Below is a small trained network, with its code and all its weights. Each question gives an input and a class and asks what happens when units are switched off, that is, made to give their printed mean instead of their output.

import numpy as np


def w(rows, s, z=0):
    codes = np.array(rows[::2]) - 128.0
    scale = np.full(codes.shape[1], s)
    scale[-1] = z or s
    return codes * scale


def f(y):
    return y / 2 * (1 + np.tanh(0.7978845608 * (y + 0.044715 * y**3)))


def log_softmax(a):
    a = a - a.max(-1, keepdims=True)
    return a - np.log(np.exp(a).sum(-1, keepdims=True))


def net(x, mask):
    res = np.array(x, float).reshape(1, 6) / 4 @ E
    y = f(res @ A[0][:, :-1].T + A[0][:, -1])
    res = res + np.where(mask, y, B[0][:, -1]) @ B[0][:, :-1]
    return log_softmax(res[-1] @ U[:, :-1].T + U[:, -1])


A, B = {}, {}
E = w([
[106,224,121,121,218],'x0',
[158,91,230,130,173],'x1',
[19,61,98,94,174],'x2',
[113,146,155,2,91],'x3',
[47,195,240,214,83],'x4',
[128,128,128,128,128],'x5',
],0.0088)
A[0] = w([
[110,133,113,111,105,120],'n1',
[134,80,184,126,175,65],'n2',
[136,70,131,136,61,37],'n3',
[139,150,152,53,102,54],'n4',
[84,122,86,132,118,91],'n5',
[169,175,122,144,89,45],'n6',
[173,112,54,121,140,87],'n7',
[190,151,150,142,94,54],'n8',
[161,104,211,119,183,81],'n9',
[122,165,40,130,60,72],'n10',
[143,111,106,116,147,37],'n11',
[128,198,93,150,191,64],'n12',
[141,95,152,165,170,126],'n13',
[168,96,225,83,192,68],'n14',
[138,209,138,108,235,84],'n15',
[165,70,96,97,188,64],'n16',
[90,155,178,145,126,19],'n17',
[51,151,195,172,74,42],'n18',
[15,64,127,101,174,71],'n19',
[128,193,125,114,210,116],'n20',
[147,117,125,76,141,30],'n21',
[126,101,83,214,129,49],'n22',
[64,76,116,137,154,1],'n23',
[120,170,75,124,110,123],'n24',
[61,113,80,133,123,116],'n25',
[183,190,94,148,75,98],'n26',
[185,142,122,163,124,47],'n27',
[142,98,77,214,149,75],'n28',
[149,101,102,212,172,85],'n29',
[124,120,120,172,137,41],'n30',
[125,119,163,138,123,117],'n31',
[207,172,163,114,61,51],'n32',
[148,63,175,142,132,95],'n33',
[162,12,139,164,9,77],'n34',
[168,202,130,127,151,66],'n35',
[137,175,128,107,145,87],'n36',
[107,183,115,121,175,69],'n37',
[109,148,163,51,90,89],'n38',
[68,175,94,153,62,48],'n39',
[119,94,102,142,43,102],'n40',
[110,154,135,55,77,133],'n41',
[206,150,118,121,126,116],'n42',
[175,108,110,101,163,126],'n43',
[107,154,92,111,95,78],'n44',
],0.014,0.0026)
B[0] = w([
[117,129,131,123,145,146],'n1',
[104,132,114,161,175,166],'n2',
[104,128,95,115,77,182],'n3',
[116,152,193,82,126,188],'n4',
[118,112,121,153,161,169],'n5',
[129,87,138,151,145,174],'n6',
[209,174,123,154,121,197],'n7',
[117,89,151,163,125,177],'n8',
[107,143,83,144,203,191],'n9',
[102,161,85,152,216,214],'n10',
[154,142,131,146,114,143],'n11',
[92,129,100,90,98,201],'n12',
[119,146,142,109,165,155],'n13',
[84,150,85,134,230,208],'n14',
[98,107,82,103,64,231],'n15',
[210,167,129,166,94,194],'n16',
[199,159,119,138,103,189],'n17',
[254,179,128,159,92,251],'n18',
[109,32,172,185,111,230],'n19',
[107,111,91,109,71,210],'n20',
[159,154,150,119,111,159],'n21',
[113,148,177,71,149,191],'n22',
[128,72,152,155,124,175],'n23',
[115,137,96,135,170,179],'n24',
[109,93,125,168,164,192],'n25',
[113,73,138,171,163,202],'n26',
[125,101,161,141,137,156],'n27',
[109,155,195,68,136,195],'n28',
[102,144,190,66,131,188],'n29',
[138,140,150,110,131,145],'n30',
[145,139,114,134,133,152],'n31',
[121,71,164,159,130,216],'n32',
[104,138,89,127,152,165],'n33',
[87,108,59,91,48,252],'n34',
[115,98,128,141,107,184],'n35',
[110,123,129,123,117,159],'n36',
[113,118,95,107,96,184],'n37',
[112,151,194,58,122,201],'n38',
[160,175,87,151,186,202],'n39',
[100,133,82,108,111,194],'n40',
[105,146,180,68,140,202],'n41',
[155,100,146,174,115,172],'n42',
[194,167,125,157,111,172],'n43',
[115,143,121,126,168,162],'n44',
],0.033,0.011)
U = w([
[148,117,99,83,68,94],'0',
[245,163,160,135,114,181],'1',
[169,58,196,154,135,16],'2',
[159,157,226,46,140,54],'3',
[157,152,111,123,196,253],'4',
],0.012,0.0015)

Each question gives the input, the list of numbers given to net, and the class t.
The units are the neurons (one row each of A and B). Each row of codes is followed by its name. A weight is (code - 128) times the scale printed after its matrix; where a second scale follows, it is the last column's (A, B and U).
mask holds one flag per neuron, in row order. A switched-off neuron (its flag False) gives its mean, the last column of its row in B, instead of its output. The means were averaged over made-up inputs and are rounded, as every weight is.
A unit's drop is (log p(t) with every unit on - log p(t) with that unit switched off) / (log p(t) with every unit on - log p(t) with every unit switched off).
The circuit of an input: a set's keep is (log p(t) with only the set's units on - log p(t) with every unit switched off) / (log p(t) with every unit on - log p(t) with every unit switched off). Starting from the 12 units with the biggest drops (on a tie, the unit counted first), units are removed one at a time, each time the one whose removal leaves the highest keep (on an exact tie, the one counted first), for as long as the keep stays at least 0.8.
units of the circuit, in order: the units of the circuit, biggest drop first
unit that matters most: the unit with the biggest drop
k most important neurons: the k neurons with the biggest drops, biggest first
drop of u: that unit's drop, to one decimal
input [-6,-7,-1,5,7,-6], class 1: units of the circuit, in order -> [n18]
input [-4,-3,-2,-4,-5,8], class 1: 2 most important neurons -> [n7; n15]
input [-6,-3,5,7,-4,-3], class 3: 3 most important neurons -> [n41; n38; n4]
input [2,-6,-4,-3,4,8], class 4: 2 most important neurons -> [n39; n19]
input [-6,7,-5,6,-3,5], class 4: 2 most important neurons -> [n14; n9]
input [4,-7,-7,7,-1,-7], class 2: 3 most important neurons -> [n26; n32; n42]
input [0,1,-7,8,5,-6], class 3: 4 most important neurons -> [n38; n41; n4; n19]
input [-5,-8,-6,-6,2,-6], class 4: 2 most important neurons -> [n10; n39]
input [-5,-5,-4,-8,-6,-5], class 3: 3 most important neurons -> [n28; n29; n22]
input [8,7,3,8,8,4], class 0: 3 most important neurons -> [n15; n20; n37]
input [-1,-6,8,8,8,5], class 1: 3 most important neurons -> [n18; n39; n17]
input [-1,-3,-6,7,2,-6], class 3: 4 most important neurons -> [n38; n41; n4; n19]
input [7,7,-6,-7,-3,2], class 0: 2 most important neurons -> [n15; n20]
input [-7,5,7,-6,-4,0], class 0: 2 most important neurons -> [n34; n3]
input [-2,-3,0,-1,0,4], class 4: unit that matters most -> n15
input [2,-7,-6,0,-6,0], class 4: drop of n17 -> 0.8
input [-7,5,4,-3,1,-5], class 0: drop of n34 -> 2.4
input [-2,-8,7,-5,6,-1], class 4: drop of n39 -> 6.4
